-317  -33  77  1  168  71  -61  85  -425  -42  137  -197  84  -94  -136  -69  -21  -359  293  -37  -158  24  123  418  265  53  319  10  33  51  -364  -14  -45  384  -65  71  -175  142 -> U
-299  -50  -270  235  -259  -191  381  57  -358  139  -2  296  -79  -86  -21  -42  -223  -35  41  -390  -166  -135  -51  42  -203  -437  396  -141  199  207  -550  389  -62  -267  -110  238  67  -166 -> L
28  -28  -205  -8  39  18  -44  -11  94  -110  -18  -5  -32  117  44  -57  91  179  -261  28  -91  -189  -53  3  152  252  46  81  119  3  -28  162  -64  -190  -45  -112  18  -211 -> A
84  74  -38  -59  -50  -298  159  -109  -28  -23  -298  53  109  -87  8  -111  122  -66  -129  44  -118  -26  157  317  -78  -136  -241  23  259  -377  -272  -42  77  -179  -142  146  200  -61 -> S
25  -115  -275  -57  -107  19  31  -43  178  -68  -35  -31  -43  99  195  -62  111  82  -388  -85  -38  -188  36  -17  96  120  -34  7  57  29  28  147  -115  -267  136  47  101  -317 -> L
5  8  -13  334  211  -18  27  193  -281  99  -118  -36  -23  18  -184  14  -207  -133  79  126  -56  -99  35  50  247  -206  287  -56  161  41  -146  -247  159  115  -57  -52  10  193 -> C
-162  -125  -148  43  203  103  147  225  487  -435  163  -24  50  -38  203  263  97  45  -91  76  -322  -71  298  -128  8  -275  -81  -176  295  -72  19  -33  -256  -560  92  105  -163  28 -> J
-89  -159  -199  344  246  -7  266  73  -253  44  122  49  -15  109  122  -18  -157  -260  54  -54  -44  57  -84  100  223  99  325  -32  305  129  -205  -32  -248  283  11  -51  7  165 -> U
-456  75  -182  466  -226  -296  406  159  -355  161  -152  243  63  -96  -86  -7  -348  51  -11  -110  -196  -115  -74  236  -130  -397  319  -255  329  163  -733  199  242  -188  -259  220  118  82 -> B
-47  30  -333  132  -183  -110  255  107  -404  -210  -274  192  -272  -317  -134  -52  175  96  -129  131  -706  -387  177  299  -352  -300  -81  -32  335  -202  -405  235  -179  -388  -48  38  206  248 -> B
-320  -79  -17  -174  162  439  86  261  496  -339  278  109  -145  111  141  -1  199  146  24  -36  -486  -11  116  152  -19  130  -252  -49  111  175  -177  -111  -203  -350  -197  90  -256  -131 -> E
-139  -7  -12  -16  48  -284  163  -118  -45  -58  -3  -159  209  -61  0  -129  70  33  -43  -36  -49  167  -103  450  -115  -147  -46  64  82  -327  -419  -184  243  25  -171  206  212  284 -> B
-103  -168  -94  85  -15  -441  337  -192  114  -58  -276  66  207  -4  -7  -250  99  -95  -40  -132  -160  215  94  313  -205  -268  133  -150  426  -227  -430  -326  143  -124  -19  255  86  -47 -> U
136  114  -159  -194  102  50  21  -34  109  -129  68  -2  -98  -180  -38  -140  92  112  -206  -37  -87  -354  228  -90  195  228  93  171  -75  -39  166  435  -449  -111  89  0  -33  -137 -> J
-309  134  -166  329  -299  -72  281  62  -326  198  -196  146  -53  -208  -273  -11  -297  225  111  -80  -132  -248  -40  375  -47  -184  315  -11  48  65  -497  157  -26  -233  -26  228  111  44 -> J
101  25  -280  -43  -186  61  34  20  17  -48  92  52  -65  41  79  40  100  196  -287  0  -113  -256  157  -65  25  7  -98  98  20  105  124  301  -318  -185  -3  -36  -12  -200 -> S
-61  -165  94  18  -55  -158  -25  -125  -121  -484  -81  -51  73  -22  214  -54  73  -232  -155  -316  -2  187  22  68  -180  -193  -15  86  110  -161  58  -64  138  49  -24  -29  160  142 -> C
126  -7  -20  166  -8  -391  401  -45  -103  20  -257  -54  208  -166  -73  -184  -13  -86  -73  -83  -81  248  119  265  -255  -201  70  50  258  -99  -284  -118  329  -67  -92  41  17  -71 -> E
-332  71  -109  164  -227  -264  228  92  -447  -58  -159  266  -12  -278  72  -25  -280  -143  102  -194  -385  -199  123  231  16  -279  408  67  106  24  -507  348  -29  -245  -140  78  170  21 -> C
-31  -311  -129  295  17  60  99  136  -54  -141  72  -14  229  34  -152  121  -110  -301  78  91  -310  -26  50  334  220  -41  313  -161  218  126  -434  -348  -60  363  -74  188  -130  235 -> E
-386  -56  -393  181  -230  -274  510  171  -337  -29  -173  187  92  -167  -75  -132  -215  25  -62  -189  -237  -218  -11  254  -390  -386  403  -20  452  90  -733  485  102  -303  -416  316  -15  -185 -> J
-6  -68  39  103  -142  -252  244  -97  -20  -97  -247  -22  60  -9  34  -143  80  -27  -48  -96  -47  115  179  147  -217  -156  -53  -61  202  -229  -280  22  186  -174  -3  171  279  -64 -> A
-413  -65  -21  -139  182  416  -14  261  465  -466  192  29  -121  -6  38  152  237  235  81  103  -538  75  61  287  -130  76  -254  -75  -12  111  -13  -91  -322  -291  26  41  -338  84 -> B
-82  -133  -339  26  -378  -214  342  -155  -22  -226  8  221  -147  -36  172  -115  70  155  -300  -196  -200  -175  334  -9  -111  150  -235  -133  246  427  -28  273  -271  -14  259  -47  20  -341 -> S
-99  -161  -177  -195  168  77  86  21  156  -181  90  55  -102  174  292  -72  150  93  -183  -87  70  -158  250  -324  44  72  8  -85  56  85  259  328  -313  -81  250  -46  97  -262 -> U
-279  128  -123  -166  102  267  -101  281  611  -496  268  6  -168  73  -93  185  366  266  112  273  -512  -32  161  101  -85  -54  -303  -130  -30  197  151  -79  -275  -403  -112  10  -322  17 -> B
-99  46  -82  83  -137  -392  257  -3  74  -278  -332  50  36  93  -56  -77  -12  -38  -287  100  -118  285  -51  441  -505  -416  -126  -266  113  -6  -423  -48  501  -184  -94  276  187  -161 -> L
-178  -105  162  -57  -66  -350  97  -41  -116  -72  -253  -188  175  -32  9  -221  38  -48  -167  14  -33  78  190  237  54  -24  -21  147  157  -164  -338  -197  203  128  -213  68  285  -73 -> S
302  142  344  346  96  300  -231  53  -346  141  -19  -434  6  -287  -374  252  -138  69  186  245  166  -5  96  294  258  48  172  372  -276  84  -41  29  104  362  342  35  -113  434 -> A
-125  -175  54  157  247  77  34  8  -332  115  67  -207  115  -60  -176  -86  -99  -308  359  7  69  69  -62  346  568  3  399  56  1  17  -287  158  -109  506  57  -154  -183  395 -> L
-178  -148  66  288  207  -28  106  100  -165  -86  -87  -161  152  -40  -250  -26  -172  -231  293  -16  -143  70  -173  316  291  -7  348  27  21  -29  -315  31  43  341  -142  -44  -194  338 -> L
-62  44  105  -32  -252  -326  110  -179  26  -121  -226  -176  111  -257  -110  -53  26  -22  -108  -174  11  148  166  328  -134  -201  -85  8  -47  -320  -301  -39  418  -27  5  191  178  -33 -> A
-85  -17  -195  -136  106  412  154  291  415  -416  294  98  -141  -85  35  85  206  117  -7  241  -632  -266  269  222  9  24  -265  44  -1  105  -14  -29  -351  -344  14  188  -153  95 -> C
77  48  -22  17  -132  -206  215  -115  -32  -52  -274  -109  -58  -219  6  -105  65  101  -155  112  -13  86  274  354  -240  -194  -259  71  165  -189  -287  23  154  -124  189  135  257  -10 -> C
-18  -106  -70  -77  -62  153  -5  -56  149  30  203  -19  -61  53  164  121  55  248  -93  -102  100  -91  227  -260  142  130  87  211  20  -131  266  294  -353  -144  222  -283  -62  -216 -> B
-110  39  57  272  424  -101  -51  37  -28  -16  -278  -189  -50  9  -288  16  51  -189  251  266  89  144  -200  287  373  -58  344  48  243  -34  -207  -18  49  261  -35  -157  -90  357 -> E
-221  -486  -124  31  412  -41  364  46  -17  -178  213  142  194  82  -14  197  -147  -439  16  101  -83  51  -107  73  362  -337  508  -241  180  -66  21  -99  -412  350  7  90  -244  352 -> S
196  92  73  206  419  212  235  114  13  263  123  -87  -78  -47  -109  -13  -182  -425  216  16  159  -77  -106  -113  303  29  312  182  30  -168  -42  -13  -97  195  57  182  58  304 -> J
-499  166  36  294  -104  -171  208  -19  -355  333  -37  -46  -79  -322  -186  13  -193  143  121  -147  2  -156  -71  98  161  -92  459  78  90  -175  -426  293  170  -252  -60  3  162  70 -> U
-327  -64  -136  -26  42  -437  257  -106  -93  31  -404  -214  -47  51  197  -157  102  -175  88  -54  -64  41  101  285  -248  145  -74  -4  191  -334  -90  -527  6  -262  221  449  528  -277 -> C
54  55  -210  9  -92  46  177  59  47  11  -7  14  116  -98  35  0  28  250  -92  94  -37  -266  196  68  32  173  36  346  87  1  121  365  -300  -208  96  -83  -62  -179 -> B
-145  -171  46  78  346  129  292  0  -293  -24  138  -293  104  -186  -232  -21  -244  -279  138  36  128  -139  49  243  290  -24  385  -77  -100  -184  -36  -9  -100  317  122  233  -75  307 -> U
-53  203  -268  156  218  -39  -26  343  -185  -28  -194  83  38  -131  -340  -72  -158  -178  -34  214  -151  -139  -159  439  57  -327  82  -340  7  -51  -251  -217  96  392  -557  279  -66  493 -> J
96  -33  -164  -172  22  29  -65  44  107  -113  47  -39  24  -50  155  -49  61  96  -371  5  -67  -188  198  -169  76  -1  -16  -15  73  96  155  162  -242  -230  -87  -80  -125  -251 -> E
101  -233  58  29  -265  -614  319  -234  44  -133  -215  -5  378  -145  -34  -158  -94  -215  -357  80  -77  192  184  283  -14  -247  59  -93  439  -131  -699  -218  192  23  -336  145  156  -200 -> U
4  20  84  310  221  91  30  124  -140  -47  87  -176  97  35  -147  128  -199  -144  142  18  -32  68  14  225  220  -227  302  132  66  -11  -174  -45  73  244  -87  -32  -249  337 -> E
-131  -107  -72  -277  12  -108  82  -162  40  -198  -61  -276  18  -84  223  -64  191  136  -70  -249  151  -203  263  -136  180  320  -25  274  -30  -111  286  448  -336  -310  285  -92  73  -407 -> J
46  -38  -144  -145  -96  -90  26  -12  -13  -160  158  72  14  -50  23  -75  74  181  -390  -59  -24  -262  152  -223  12  34  63  66  49  189  157  131  -384  -174  -212  18  26  -321 -> U
-406  -114  -258  237  -307  -363  175  -161  -526  40  -231  217  164  -199  -109  133  -353  13  202  -361  -252  51  -102  551  -295  -275  628  -159  88  -171  -409  17  166  -130  50  217  -175  -83 -> C
71  151  162  199  272  177  72  143  -226  351  -114  -359  -60  -256  -376  -121  -165  -87  315  15  54  -121  -37  95  244  26  175  412  -226  -205  -70  -123  81  447  94  25  67  473 -> S
-244  73  -295  241  -443  -178  46  -102  -322  308  -31  26  130  -286  -99  132  -132  104  93  -129  -105  -83  27  517  -81  -357  272  -61  83  -233  -501  216  113  -87  47  240  -53  174 -> L
-192  -149  33  318  190  31  108  77  -145  83  -31  -118  -41  -16  -186  109  -122  -246  311  92  -31  67  -23  213  288  -59  384  42  168  33  -232  -174  47  352  134  30  -93  284 -> C
-3  -161  -138  45  -266  -170  282  -272  -63  -167  52  -55  -133  35  6  -218  -26  317  -165  -286  -3  -231  170  -18  141  215  131  294  -136  109  120  431  -385  71  225  -123  124  -128 -> L
-141  -49  134  258  231  155  127  77  -114  -91  -81  -359  -2  -46  -168  150  -143  -376  264  -16  262  -14  118  43  110  -123  249  -104  34  -241  -32  7  -22  35  221  237  164  123 -> E
-54  -31  -144  -153  136  1  31  14  32  -30  181  39  -61  61  203  -122  54  54  -217  -139  -9  -200  87  -263  131  79  29  166  144  -40  134  285  -248  -182  -10  -214  -47  -254 -> L
26  -13  -267  -122  -36  47  92  -46  178  -37  59  28  -103  38  141  -60  184  174  -287  18  -34  -278  204  -69  95  190  2  109  129  -119  140  295  -366  -227  -14  45  71  -286 -> U
-461  165  -264  259  -86  -167  345  61  -273  115  -218  156  -103  -119  -272  -227  -185  160  78  -128  -37  -213  -153  196  -376  -364  281  -112  273  -102  -550  196  273  -196  -95  210  242  67 -> U
1  18  -28  -60  -57  -213  252  -58  -54  84  -207  -44  147  -174  7  -310  68  66  -156  -71  11  44  172  100  -258  -256  -188  -33  274  -420  -257  38  131  -338  -190  49  203  -108 -> C
-137  -55  -12  -85  -40  512  -66  93  507  -452  241  -187  -416  52  -73  172  320  173  269  114  -560  -31  409  145  121  195  -164  -108  -236  224  124  173  -308  -165  426  -6  -366  67 -> J
-38  -59  -245  -7  -172  -1  238  -55  -30  -50  81  126  -208  90  63  -85  49  68  -143  -103  -135  -315  237  -151  29  4  -38  133  100  153  2  423  -510  -19  267  -18  87  -212 -> C
-216  32  -187  -37  355  328  98  191  478  -419  420  -7  -137  50  -48  134  191  62  301  185  -480  10  41  108  -115  208  3  10  18  157  -19  189  -380  -61  269  54  -358  197 -> J
-163  2  259  257  393  -11  -75  44  -36  141  -1  -328  167  -48  -263  35  -176  -181  280  -11  77  68  -95  90  512  48  408  69  -68  -207  -159  -124  201  443  -5  -88  -165  418 -> E
-292  370  -252  287  -264  149  36  158  -480  358  -39  -101  -335  -63  -276  -17  -26  195  114  130  -168  -296  311  354  -444  -388  -2  -126  24  -360  -368  -13  227  -96  330  381  386  227 -> A
82  -128  -243  -29  -31  -47  186  -23  175  -41  -48  78  30  85  146  -29  143  50  -288  -8  -20  -166  13  -195  -57  5  1  15  200  45  113  231  -159  -203  11  44  -12  -239 -> U
-325  3  -235  267  -377  -212  249  -43  -460  261  -167  94  30  -208  -82  18  -195  237  44  -138  -160  -211  17  344  -130  -248  317  -12  129  -61  -524  174  93  -209  -14  201  143  26 -> U
-54  168  196  -25  22  -312  161  -76  56  -259  -144  -69  156  -182  -84  -314  19  24  -234  -3  106  -90  202  145  -89  -186  -270  62  254  -297  -333  -3  383  -246  -179  77  366  -16 -> L
-5  -22  -124  72  -192  -320  303  -126  -12  -57  -148  1  -27  -18  -13  -103  57  -6  -149  -56  -153  166  206  317  -335  -317  -67  -108  256  -219  -409  -128  237  -157  27  235  182  -100 -> A
-18  -118  21  -79  -124  -277  286  -194  -13  -89  -209  -78  89  -128  -73  -112  109  -19  -93  21  89  128  135  259  -211  -209  -92  -119  176  -154  -280  -41  264  -134  47  174  173  -142 -> U
472  -467  -436  112  -195  -581  899  -150  -823  -56  -416  92  353  -45  147  -35  96  -568  122  -64  -300  171  22  594  -577  -154  -218  -208  457  170  -333  -27  35  -103  -23  382  8  -283 -> S
-343  -186  31  -200  25  93  -217  45  485  -884  118  126  -129  -114  58  107  234  226  -33  10  -589  80  146  349  0  182  -269  -293  188  531  -163  -247  -265  -247  -285  127  -476  -70 -> A
-192  38  -120  -144  205  -53  176  46  132  -126  102  62  -77  21  -72  -249  -37  95  -150  -39  -8  -204  -41  -207  12  78  210  89  186  170  -5  20  -29  -306  -31  -101  -24  -306 -> J
156  -111  -304  -58  -151  104  35  -95  238  -3  60  -52  -183  140  104  66  265  199  -233  -21  -19  -241  222  -224  17  14  -126  -22  14  -40  236  252  -424  -141  297  29  94  -160 -> E
200  195  -505  54  -88  104  316  15  483  -129  120  316  -359  84  -168  -381  197  305  -255  147  -331  -530  16  -159  -217  442  -134  99  281  28  -11  269  -324  -136  -215  137  167  -60 -> J
-94  52  124  22  132  -251  333  26  -42  -148  -379  -112  156  -185  -160  -321  -17  -65  -225  84  73  8  239  148  -300  -253  -51  -61  416  -392  -301  66  503  -247  -224  119  187  -129 -> S
-485  84  -163  459  -260  -292  214  20  -318  311  -230  82  22  -81  -126  -20  -230  59  307  -263  -208  -50  -38  239  -51  -208  449  -94  252  30  -666  124  202  -174  57  185  61  4 -> A
